rur: [128  90 131 128 130 143 132 149 132 124 148 162 122 164 120 101 187 120
 125 107]
fima: [155 131  93  95 100  90 147 112 163 172 126 139 107 172 109  91 148 160
  78  70]
baz: [144 129 176 165 120 115  91  70  95 107  90 173 131 126 164 155 108 184
 137 199]
where: [173]
baz, 12
where: [130]
rur, 5

liduz: [154 133  85 146 113  78 122 123 120 173  97 156 157 110 143 167  90 146
  84 112 152 124 175  80 129 106 192 118 141 120 133  67 155 139 135 137
 106 142 122 140 168 114 121  93 152 128 182 172  62  99 136  95 120 126
 109 129 144 101 101  85 109 132 138]
Tovu: [147 109 104 163  99  98  99 129  94 143 157 116 138 128 145 126 128 154
  77 109 123 115 143  96 132 140 127 128 129 152 145 108 143 134 123 141
 127 130 128  92 112 121 158 156 134 100 149 146 114 120 133 153 114 150
  86 141 116 105 119  83  84 114  65]
ler: [116 121 151 125 140 123 124 131 122 111 179 112 117 151 140 119 131 113
 126 110 118  95 113 110 136 142 100 121 110 138 134 163 116 117 102 143
 150 140 103 100  96 138 158 166 132  95  95 112 153 131  97 176 106 125
 113 145 149 146 106 159 102 114  76]
Togar: [139 132 152  89 146 159  99 125 148 129 139  96  97 157 131 146 110 149
 121  99 108 114 115 125 137 123 108 102 124 144 115 136 125 145 137 163
 151 125 106  73  98 128 172 164 108 109 133 115 162 139 107 158 115 119
 106 113 153 135 164 140 112 140  99]
tozu: [139 131 155  88 146 159 100 124 150 128 139  95  98 157 130 145 111 148
 120  99 109 113 114 125 138 124 109 103 125 144 114 135 126 145 135 164
 150 123 106  74  97 128 172 163 109 109 133 114 162 140 108 157 114 119
 106 112 153 135 164 140 111 140  99]
len: [116 121 151 125 140 123 124 131 122 111 179 112 117 151 140 119 131 113
 126 110 118  95 113 110 136 142 100 121 110 138 134 163 116 117 102 143
 150 140 103 100  96 138 158 166 132  95  95 112 153 131  97 176 106 125
 113 145 149 146 106 159 102 114  76]
63
len: [139 131 155  88 146 159 100 124 150 128 139  95  98 157 130 145 111 148
 120  99 109 113 114 125 138 124 109 103 125 144 114 135 126 145 135 164
 150 123 106  74  97 128 172 163 109 109 133 114 162 140 108 157 114 119
 106 112 153 135 164 140 111 140  99]
63

Gup: [134 131 129 138 112 190 116 146 153 126 164 115 131 117 144 112 124 136]
tudim: [115 115 141 121 110 195 161 115 136 159  99 179 177 149 128 104 151 121]
nivam: [131 100 142 109 132  87 129 113 123 151 160 125 125 120 128 149 130 107]
rig: [117 123  87 117  93  87 127 115 122 144 158 108 143 132 105  85 109 123]
Rima: [117 123  87 117  93  87 127 115 122 144 158 108 143 132 105  85 109 102]
Sis: [117 123  87 117  93  87 127 115 122 144 158 108 143 132 105 136 146  99]
where: [102]
Rima, 18
where: [124]
Gup, 17
len: [117 123  87 117  93  87 127 115 122 144 158 108 143 132 105  85 109 102]
18
len: [117 123]
2
where: [107]
nivam, 18
where: [110]
tudim, 5

des: [110  84 130  84 135 134 123  58 143]
vomem: [139 156 138 166 127 127 128 124 119]
Bez: [123 105 117  99 127 129 133 135 138]
Leko: [104  79 135  80 140 135 120 121 144]
bog: [ 93  59 145  58 145 151 111 114 142]
where: [59]
bog, 2
len: [139 156 138 166 127 127]
6
len: [123 105 117  99 127 129 133 135]
8
len: [110  84 130  84 135 134 123  58 143]
9
len: [93]
1
len: [123 105 117  99 127 129 133 135 138]
9

das: [128 128 128 128 128]
zad: [128 128 129 128 128]
Gaf: [130 130 128 192 125]
kibob: [125 126 124  52 133]
Derul: [130 130 128 204 125]
where: [129]
zad, 3
len: [128]
1
len: [128 128 129 128 128]
5
asked: [130 130 128 192 125]
Gaf

feze: [147 105 130 110 122  97 153 140 118 103 148 129 119 128 113 102 182 135
 137 139 135 136 159 135 126 140 126  93 176 107 125 125]
pap: [121 116 119 137 124 106 157 135  91 120 130 126 129 129 133 110 196 158
 143 125 137 111 168 159 146 127 113 122 136 123 129 104]
Vota: [143 135 128 171 131 130 121 114  71 149 123  89 101 141 134 139 123 139
 109 153 133 118 115 133 124 106 108 152 122 130 168 109]
ketes: [158  96 141 167 158 111 137 136 117 118 140 153 156 144 137 126 147 149
 134 106 143 150 119 137 114 111 118 148 160 135 134 162]
Tef: [124 155 141 115 122 119 170 161 121 163 138 110  98 148 137 108 160 116
 120 127 114 122 166 134 122  98 123 111 112 135 163 113]
tupom: [164 137 114 114 144 111 148 129  81 115 149 127  93 146 166 118 164 133
 120 151 132 145 130 132 145 141 143 107 133 132 126  89]
rerad: [152 101 135 138 150 106 155 158 145 127 128 165 155 136 141 131 154 146
 166  94 128 137 114 149 116 116 121 141 124 150 114 163]
sen: [101 103 121 171 139 116 131 131 104 105 131 126 141 124  77 129 119 144
 129 125 137 100 131 139 116 143  75 147 160 115 133 133]
radin: [101 111 136 126 128 125 160 175 159 145 132 145 141 163 134 135 111 109
 111 101 123 122 152 159 100 134 129 130 108 160 125 131]
luvuv: [115 152 144 128 118 121 145 121 144 169 150 124 126 115 103  90 161 120
 127 106 118 123 121  79 131 142 147 110 118 160 161 119]
nutes: [ 88 142 129 132 122 165 117 124 141 126 105 147 170 132 170 141 119 129
 136  99 151 118 155 160 155 124 146 142 110 129 121 109]
where: [154]
rerad, 17
asked: [101 111 136 126 128 125 160 175 159 145 132 145 141 163 134 135 111 109
 111 101 123 122 152 159 100 134 129 130 108 160 125 131]
radin
len: [124 155 141 115 122 119 170 161 121]
9
len: [143 135 128 171 131 130 121 114  71 149 123  89 101 141 134 139 123 139
 109 153 133 118 115 133 124 106 108 152 122 130]
30
len: [101 111 136 126 128]
5

